Here is a tiny trained network, its code and every weight. The questions are about switching its units off for an input and a target symbol, where a switched-off unit gives its printed mean instead of its output.

import numpy as np


def w(rows, s, z=0):
    codes = np.array(rows[::2]) - 128.0
    scale = np.full(codes.shape[1], s)
    scale[-1] = z or s
    return codes * scale


def f(y):
    return y / 2 * (1 + np.tanh(0.7978845608 * (y + 0.044715 * y**3)))


def softmax(a):
    e = np.exp(a - a.max(-1, keepdims=True))
    return e / e.sum(-1, keepdims=True)


def log_softmax(a):
    a = a - a.max(-1, keepdims=True)
    return a - np.log(np.exp(a).sum(-1, keepdims=True))


def net(x, mask):
    ids = ['αβεζθλξπτφψω'.index(c) for c in x.split()]
    T = len(ids)
    res = E[ids] + P[:T]
    r = res
    for j in range(3):
        rows = slice(4 * j, 4 * j + 4)
        q, k, v = (r @ M[0][rows].T for M in (Q, K, V))
        z = softmax(np.where(np.tri(T) > 0, q @ k.T / 4**0.5, -1e9)) @ v
        o = O[0][rows]
        res = res + np.where(mask[j], z, o[:, -1]) @ o[:, :-1]
    y = f(res @ A[0][:, :-1].T + A[0][:, -1])
    res = res + np.where(mask[3:19], y, B[0][:, -1]) @ B[0][:, :-1]
    return log_softmax(res[-1] @ U[:, :-1].T + U[:, -1])


Q, K, V, O, A, B = {}, {}, {}, {}, {}, {}
E = w([
[139,145,118],'α',
[122,253,50],'β',
[138,169,55],'ε',
[47,155,47],'ζ',
[26,190,223],'θ',
[116,102,126],'λ',
[190,119,204],'ξ',
[185,54,129],'π',
[62,50,125],'τ',
[115,158,153],'φ',
[155,60,146],'ψ',
[141,179,190],'ω',
],0.02)
P = w([
[242,251,220],'0',
[213,141,225],'1',
[211,166,173],'2',
[172,157,147],'3',
[156,164,121],'4',
[143,136,110],'5',
[115,146,95],'6',
[105,142,74],'7',
[117,153,62],'8',
[90,162,60],'9',
],0.0022)
Q[0] = w([
[191,104,169],'h0',
[130,182,173],'h0',
[189,73,223],'h0',
[101,125,36],'h0',
[155,133,111],'h1',
[168,126,148],'h1',
[122,75,93],'h1',
[144,133,199],'h1',
[247,169,173],'h2',
[140,179,156],'h2',
[198,157,118],'h2',
[93,121,136],'h2',
],0.013)
K[0] = w([
[164,166,73],'h0',
[154,233,175],'h0',
[253,116,156],'h0',
[160,204,225],'h0',
[152,146,105],'h1',
[242,175,134],'h1',
[136,67,150],'h1',
[185,95,80],'h1',
[5,134,216],'h2',
[76,133,117],'h2',
[118,156,119],'h2',
[158,173,64],'h2',
],0.011)
V[0] = w([
[124,203,151],'h0',
[236,142,42],'h0',
[73,120,218],'h0',
[135,196,130],'h0',
[158,199,255],'h1',
[188,118,119],'h1',
[79,120,230],'h1',
[190,166,128],'h1',
[134,121,140],'h2',
[104,159,88],'h2',
[224,52,53],'h2',
[114,126,201],'h2',
],0.0094)
O[0] = w([
[123,83,174,226],'h0',
[254,140,172,2],'h0',
[102,46,223,220],'h0',
[38,155,165,196],'h0',
[210,131,60,199],'h1',
[30,127,147,87],'h1',
[182,217,117,155],'h1',
[61,133,178,136],'h1',
[148,55,211,117],'h2',
[190,114,114,172],'h2',
[166,133,160,42],'h2',
[93,107,164,116],'h2',
],0.0048,0.0077)
A[0] = w([
[57,67,64,78],'n0',
[180,7,98,10],'n1',
[78,137,182,154],'n2',
[117,150,94,62],'n3',
[59,163,215,56],'n4',
[41,140,140,126],'n5',
[93,163,178,99],'n6',
[95,74,153,119],'n7',
[113,172,100,25],'n8',
[146,154,88,142],'n9',
[214,55,111,111],'n10',
[173,121,187,140],'n11',
[115,120,75,134],'n12',
[103,73,150,181],'n13',
[118,80,147,255],'n14',
[188,112,85,85],'n15',
],0.018,0.0047)
B[0] = w([
[135,59,158,211],'n0',
[118,42,100,150],'n1',
[168,109,100,215],'n2',
[140,159,155,157],'n3',
[146,82,78,253],'n4',
[133,50,169,254],'n5',
[123,92,75,198],'n6',
[75,253,159,163],'n7',
[101,161,169,160],'n8',
[74,130,96,174],'n9',
[104,62,158,149],'n10',
[221,50,165,141],'n11',
[145,78,113,184],'n12',
[103,238,189,166],'n13',
[3,141,254,166],'n14',
[169,47,99,144],'n15',
],0.0081,0.012)
U = w([
[154,141,163,150],'α',
[30,184,117,75],'β',
[140,125,7,139],'ε',
[100,93,121,174],'ζ',
[57,112,159,40],'θ',
[123,167,201,193],'λ',
[183,132,210,101],'ξ',
[170,80,159,7],'π',
[74,152,197,93],'τ',
[139,135,160,130],'φ',
[145,122,206,135],'ψ',
[213,111,131,137],'ω',
],0.015,0.012)

Each question gives the input, a string of symbols that net reads in full, and the target symbol t.
The units are the heads (4 rows each of Q, K, V and O) and the neurons (one row each of A and B). Each row of codes is followed by its name. A weight is (code - 128) times the scale printed after its matrix; where a second scale follows, it is the last column's (O, A, B and U).
mask holds one flag per unit, heads first, then neurons. A switched-off unit (its flag False) gives its mean, the last column of its rows in O or B, instead of its output. The means were averaged over made-up inputs and are rounded, as every weight is.
A unit's drop is (log p(t) with every unit on - log p(t) with that unit switched off) / (log p(t) with every unit on - log p(t) with every unit switched off).
The circuit of an input: a set's keep is (log p(t) with only the set's units on - log p(t) with every unit switched off) / (log p(t) with every unit on - log p(t) with every unit switched off). Starting from the 12 units with the biggest drops (on a tie, the unit counted first), units are removed one at a time, each time the one whose removal leaves the highest keep (on an exact tie, the one counted first), for as long as the keep stays at least 0.8.
units of the circuit, in order: the units of the circuit, biggest drop first
k most important neurons: the k neurons with the biggest drops, biggest first
heads that matter: for each layer, one digit per head in row order, 1 if its drop is at least 0.15 and else 0, layers parted by /
drop of u: that unit's drop, to one decimal
input ω ε π, target π: 3 most important neurons -> n1; n11; n10
input ξ β θ θ ε β λ τ, target τ: units of the circuit, in order -> n13
input ε ε τ β ξ, target ξ: units of the circuit, in order -> h0; n11; n4
input α ψ β β, target β: heads that matter -> 110
input λ π ζ λ θ, target ζ: heads that matter -> 000
input ε θ ε β, target ζ: heads that matter -> 101
input π ε ψ ε ω θ θ θ, target ζ: 4 most important neurons -> n4; n2; n6; n5
input π φ ε ω ε λ π, target π: 2 most important neurons -> n1; n11
input β ε ε ε ξ ε ψ, target ψ: 2 most important neurons -> n11; n14
input λ ε ε ψ θ β ε φ β, target ζ: heads that matter -> 100
input φ ε ψ, target ψ: 3 most important neurons -> n14; n11; n4
input ε ξ β θ ξ θ ε θ θ β, target β: 3 most important neurons -> n8; n4; n9
input ε ε ω ε ψ ω ω, target ω: drop of n11 -> 0.2
input λ β ε ω ξ ε ε ε π ξ, target ξ: drop of h1 -> 0.5
input ε ε ε π τ ω τ ε ε τ, target τ: drop of h0 -> -0.1
input ε π ε ε λ, target λ: most important neuron -> n4
